Below are the code and all the weights of a small trained network. Each question names an input and a target symbol and asks about switching units off, where a switched-off unit gives its printed mean instead of its output.

import numpy as np


def w(rows, s, z=0):
    codes = np.array(rows[::2]) - 128.0
    scale = np.full(codes.shape[1], s)
    scale[-1] = z or s
    return codes * scale


def f(y):
    return y / 2 * (1 + np.tanh(0.7978845608 * (y + 0.044715 * y**3)))


def softmax(a):
    e = np.exp(a - a.max(-1, keepdims=True))
    return e / e.sum(-1, keepdims=True)


def log_softmax(a):
    a = a - a.max(-1, keepdims=True)
    return a - np.log(np.exp(a).sum(-1, keepdims=True))


def net(x, mask):
    ids = ['βγδεζμπσ'.index(c) for c in x.split()]
    T = len(ids)
    res = E[ids] + P[:T]
    q, k, v = (res @ M[0].T for M in (Q, K, V))
    z = softmax(np.where(np.tri(T) > 0, q @ k.T / 2**0.5, -1e9)) @ v
    res = res + np.where(mask[0], z, O[0][:, -1]) @ O[0][:, :-1]
    y = f(res @ A[0][:, :-1].T + A[0][:, -1])
    res = res + np.where(mask[1:9], y, B[0][:, -1]) @ B[0][:, :-1]
    return log_softmax(res[-1] @ U[:, :-1].T + U[:, -1])


Q, K, V, O, A, B = {}, {}, {}, {}, {}, {}
E = w([
[163,92,131,175],'β',
[155,98,133,172],'γ',
[169,95,124,181],'δ',
[95,97,168,148],'ε',
[196,36,95,129],'ζ',
[83,153,140,103],'μ',
[180,171,11,80],'π',
[32,11,65,113],'σ',
],0.012)
P = w([
[117,127,67,230],'0',
[85,115,68,211],'1',
[70,113,67,192],'2',
[79,100,80,171],'3',
[82,91,89,151],'4',
[85,87,101,130],'5',
[89,88,111,107],'6',
[94,80,122,85],'7',
[103,75,135,64],'8',
[108,70,147,43],'9',
[113,61,159,24],'10',
[121,56,172,1],'11',
],0.006)
Q[0] = w([
[199,255,118,106],'h0',
[135,137,183,158],'h0',
],0.039)
K[0] = w([
[138,156,121,251],'h0',
[209,132,170,156],'h0',
],0.028)
V[0] = w([
[29,251,254,124],'h0',
[154,238,84,51],'h0',
],0.014)
O[0] = w([
[21,217,178,254,47],'h0',
[118,99,6,199,2],'h0',
],0.009,0.0079)
A[0] = w([
[209,122,122,165,252],'n0',
[57,84,78,188,169],'n1',
[155,156,161,192,205],'n2',
[121,137,74,91,119],'n3',
[126,202,141,73,197],'n4',
[211,156,203,104,94],'n5',
[195,235,146,102,132],'n6',
[232,165,254,175,15],'n7',
],0.015,0.0039)
B[0] = w([
[90,206,199,152,166],'n0',
[130,193,143,33,164],'n1',
[73,70,154,131,160],'n2',
[161,115,84,143,155],'n3',
[140,124,205,111,175],'n4',
[50,110,69,179,251],'n5',
[164,162,101,75,146],'n6',
[254,115,127,146,197],'n7',
],0.021,0.014)
U = w([
[120,138,112,183,127],'β',
[129,122,116,158,28],'γ',
[116,149,106,196,119],'δ',
[179,25,203,164,246],'ε',
[15,100,92,209,4],'ζ',
[33,93,203,99,181],'μ',
[239,181,55,24,139],'π',
[125,3,81,71,26],'σ',
],0.0044,0.0041)

Each question gives the input, a string of symbols that net reads in full, and the target symbol t.
The units are the heads (2 rows each of Q, K, V and O) and the neurons (one row each of A and B). Each row of codes is followed by its name. A weight is (code - 128) times the scale printed after its matrix; where a second scale follows, it is the last column's (O, A, B and U).
mask holds one flag per unit, heads first, then neurons. A switched-off unit (its flag False) gives its mean, the last column of its rows in O or B, instead of its output. The means were averaged over made-up inputs and are rounded, as every weight is.
A unit's drop is (log p(t) with every unit on - log p(t) with that unit switched off) / (log p(t) with every unit on - log p(t) with every unit switched off).
The circuit of an input: a set's keep is (log p(t) with only the set's units on - log p(t) with every unit switched off) / (log p(t) with every unit on - log p(t) with every unit switched off). Starting from all 9 units, units are removed one at a time, each time the one whose removal leaves the highest keep (on an exact tie, the one counted first), for as long as the keep stays at least 0.8.
units of the circuit, in order: the units of the circuit, biggest drop first
k most important neurons: the k neurons with the biggest drops, biggest first
drop when u is switched off: that unit's drop, to one decimal
input β δ μ ζ μ μ μ ε γ, target μ: units of the circuit, in order	h0; n7; n2; n1
input μ ε ε ε ε π ε δ π δ, target π: 2 most important neurons	n5; n3
input ε β ε γ μ ε, target μ: 4 most important neurons	n7; n1; n2; n5
input μ μ ε β ε σ ε, target σ: 2 most important neurons	n5; n7
input δ β ε ζ β ζ ε δ, target ζ: 3 most important neurons	n5; n0; n1
input μ μ μ μ π μ ζ, target π: units of the circuit, in order	h0; n5; n1
input μ ε ε π γ ε ε π ε ζ, target π: units of the circuit, in order	h0; n5
input π ε ζ ε γ, target ζ: 2 most important neurons	n5; n7
input ε μ β β ε ε ε ε, target ε: units of the circuit, in order	h0; n7; n1; n4
input ζ ε ζ δ, target ζ: 3 most important neurons	n5; n0; n7
input β β μ ζ, target μ: 2 most important neurons	n7; n1
input ε ε ζ ε β, target ζ: units of the circuit, in order	n5; h0; n0
input ε ζ ε, target ζ: 4 most important neurons	n5; n7; n0; n1
input π μ ε δ, target μ: 2 most important neurons	n7; n0
input ε β μ γ ε μ δ, target μ: 3 most important neurons	n2; n1; n7
input ε δ μ μ ε μ ε ε μ π β β, target π: 3 most important neurons	n5; n3; n2
input μ ε ζ ε ε μ π β, target π: 2 most important neurons	n5; n1
input ζ β ε ε β ε ε ε μ ζ, target μ: most important neuron	n7
input ζ ε ε, target ζ: units of the circuit, in order	n5; h0; n7; n1
input β ζ ε σ π β, target ζ: 3 most important neurons	n7; n0; n5
input ε ζ π μ γ δ β δ μ ε β, target μ: 2 most important neurons	n7; n2
input π ε μ ζ ε γ, target ζ: drop when h0 is switched off	0.7
input δ π δ ε ε ε π ε ε, target π: drop when n7 is switched off	-0.1
input ε μ β γ, target μ: drop when n7 is switched off	0.3
input β ε ζ, target ζ: drop when n0 is switched off	0.4
